Here is a tiny trained network, its code and every weight. The questions are about switching its units off for an input and a class, where a switched-off unit gives its printed mean instead of its output.

import numpy as np


def w(rows, s, z=0):
    codes = np.array(rows[::2]) - 128.0
    scale = np.full(codes.shape[1], s)
    scale[-1] = z or s
    return codes * scale


def f(y):
    return np.maximum(y, 0)


def log_softmax(a):
    a = a - a.max(-1, keepdims=True)
    return a - np.log(np.exp(a).sum(-1, keepdims=True))


def net(x, mask):
    res = np.array(x, float).reshape(1, 7) / 4 @ E
    y = f(res @ A[0][:, :-1].T + A[0][:, -1])
    res = res + np.where(mask, y, B[0][:, -1]) @ B[0][:, :-1]
    return log_softmax(res[-1] @ U[:, :-1].T + U[:, -1])


A, B = {}, {}
E = w([
[125,130,128,125,120,128,130,128],'x0',
[163,170,118,88,173,121,197,165],'x1',
[183,110,102,178,104,157,165,150],'x2',
[166,115,125,137,103,10,165,93],'x3',
[160,55,155,84,104,144,124,167],'x4',
[127,130,129,127,123,131,134,123],'x5',
[125,129,128,126,123,133,132,122],'x6',
],0.014)
A[0] = w([
[113,200,103,198,139,112,104,81,93],'N1',
[125,86,156,200,93,105,107,69,70],'N2',
[139,79,142,158,81,8,160,111,3],'N3',
[128,121,132,162,144,103,115,170,140],'N4',
[145,121,122,198,136,173,136,157,117],'N5',
[188,100,79,199,99,144,152,133,118],'N6',
[117,149,100,192,147,88,139,99,111],'N7',
[104,104,175,190,68,115,73,105,78],'N8',
[176,30,189,72,103,114,102,162,95],'N9',
[68,87,126,179,122,180,67,135,88],'N10',
[140,157,119,86,173,156,185,146,168],'N11',
[115,206,85,179,168,136,109,129,81],'N12',
[65,134,178,73,165,102,90,126,172],'N13',
],0.011,0.0027)
B[0] = w([
[145,111,47,61,93,197,190,125,208],'N1',
[157,135,153,129,204,114,202,153,206],'N2',
[15,88,254,146,107,189,74,180,252],'N3',
[102,107,93,108,136,177,129,106,141],'N4',
[43,201,95,150,135,133,30,45,183],'N5',
[98,188,112,152,134,62,19,20,205],'N6',
[133,105,109,75,100,186,153,147,192],'N7',
[206,140,100,125,193,26,167,174,212],'N8',
[189,54,32,48,42,159,178,117,232],'N9',
[171,111,212,171,216,116,160,169,238],'N10',
[146,172,204,151,172,29,118,203,202],'N11',
[154,34,108,72,142,184,179,149,197],'N12',
[105,162,77,143,119,106,25,29,222],'N13',
],0.0081,0.011)
U = w([
[167,69,23,51,68,186,185,134,83],'0',
[84,105,220,134,106,189,88,192,253],'1',
[200,136,149,130,165,5,184,180,70],'2',
[106,150,71,118,76,62,34,18,74],'3',
],0.011,0.0052)

Each question gives the input, the list of numbers given to net, and the class t.
The units are the neurons (one row each of A and B). Each row of codes is followed by its name. A weight is (code - 128) times the scale printed after its matrix; where a second scale follows, it is the last column's (A, B and U).
mask holds one flag per neuron, in row order. A switched-off neuron (its flag False) gives its mean, the last column of its row in B, instead of its output. The means were averaged over made-up inputs and are rounded, as every weight is.
A unit's drop is (log p(t) with every unit on - log p(t) with that unit switched off) / (log p(t) with every unit on - log p(t) with every unit switched off).
The circuit of an input: a set's keep is (log p(t) with only the set's units on - log p(t) with every unit switched off) / (log p(t) with every unit on - log p(t) with every unit switched off). Starting from the 12 units with the biggest drops (on a tie, the unit counted first), units are removed one at a time, each time the one whose removal leaves the highest keep (on an exact tie, the one counted first), for as long as the keep stays at least 0.8.
units of the circuit, in order: the units of the circuit, biggest drop first
unit that matters most: the unit with the biggest drop
top k neurons: the k neurons with the biggest drops, biggest first
drop when u is switched off: that unit's drop, to one decimal
input [5,8,-5,-3,7,0,-1], class 2: top 2 neurons : (N11 N1)
input [5,3,5,1,2,7,-3], class 3: units of the circuit, in order : (N6 N10)
input [8,-6,3,1,-7,-6,2], class 0: top neuron : (N1)
input [-5,4,4,4,-1,8,-7], class 1: top 3 neurons : (N3 N8 N13)
input [-2,-8,6,-7,-2,-3,-2], class 2: units of the circuit, in order : (N10 N8)
input [5,-7,-7,3,-3,6,-2], class 2: top 4 neurons : (N8 N2 N6 N5)
input [8,-7,7,5,1,2,2], class 2: top 2 neurons : (N8 N2)
input [-6,4,-1,-4,-5,-7,0], class 0: top 3 neurons : (N3 N12 N10)
input [3,-2,0,4,-2,0,-8], class 1: top 2 neurons : (N3 N9)
input [-8,1,-7,7,-1,-6,0], class 1: top 2 neurons : (N3 N6)
input [-6,6,8,-6,6,-3,-3], class 3: units of the circuit, in order : (N5 N6)
input [4,8,-8,8,-6,-1,-6], class 1: units of the circuit, in order : (N3 N8)
input [-6,4,-1,2,5,6,-2], class 0: top 4 neurons : (N9 N10 N8 N2)
input [-7,-7,5,4,1,-2,6], class 2: top 2 neurons : (N8 N2)
input [-4,-8,6,-3,4,-6,4], class 2: unit that matters most : N10
input [-3,4,6,4,0,-8,-5], class 3: top 2 neurons : (N6 N10)
input [-6,-8,2,6,8,-8,8], class 0: top 2 neurons : (N9 N11)
input [2,3,4,0,0,-4,-5], class 3: top 2 neurons : (N10 N8)
input [1,-7,-7,1,1,-4,-4], class 2: drop when N6 is switched off : 0.2
input [8,-5,1,3,-6,-4,2], class 0: units of the circuit, in order : (N1)
input [3,-4,6,0,5,-8,-6], class 3: drop when N1 is switched off : 0.3
input [-2,-1,2,5,0,-2,6], class 1: drop when N3 is switched off : 0.7
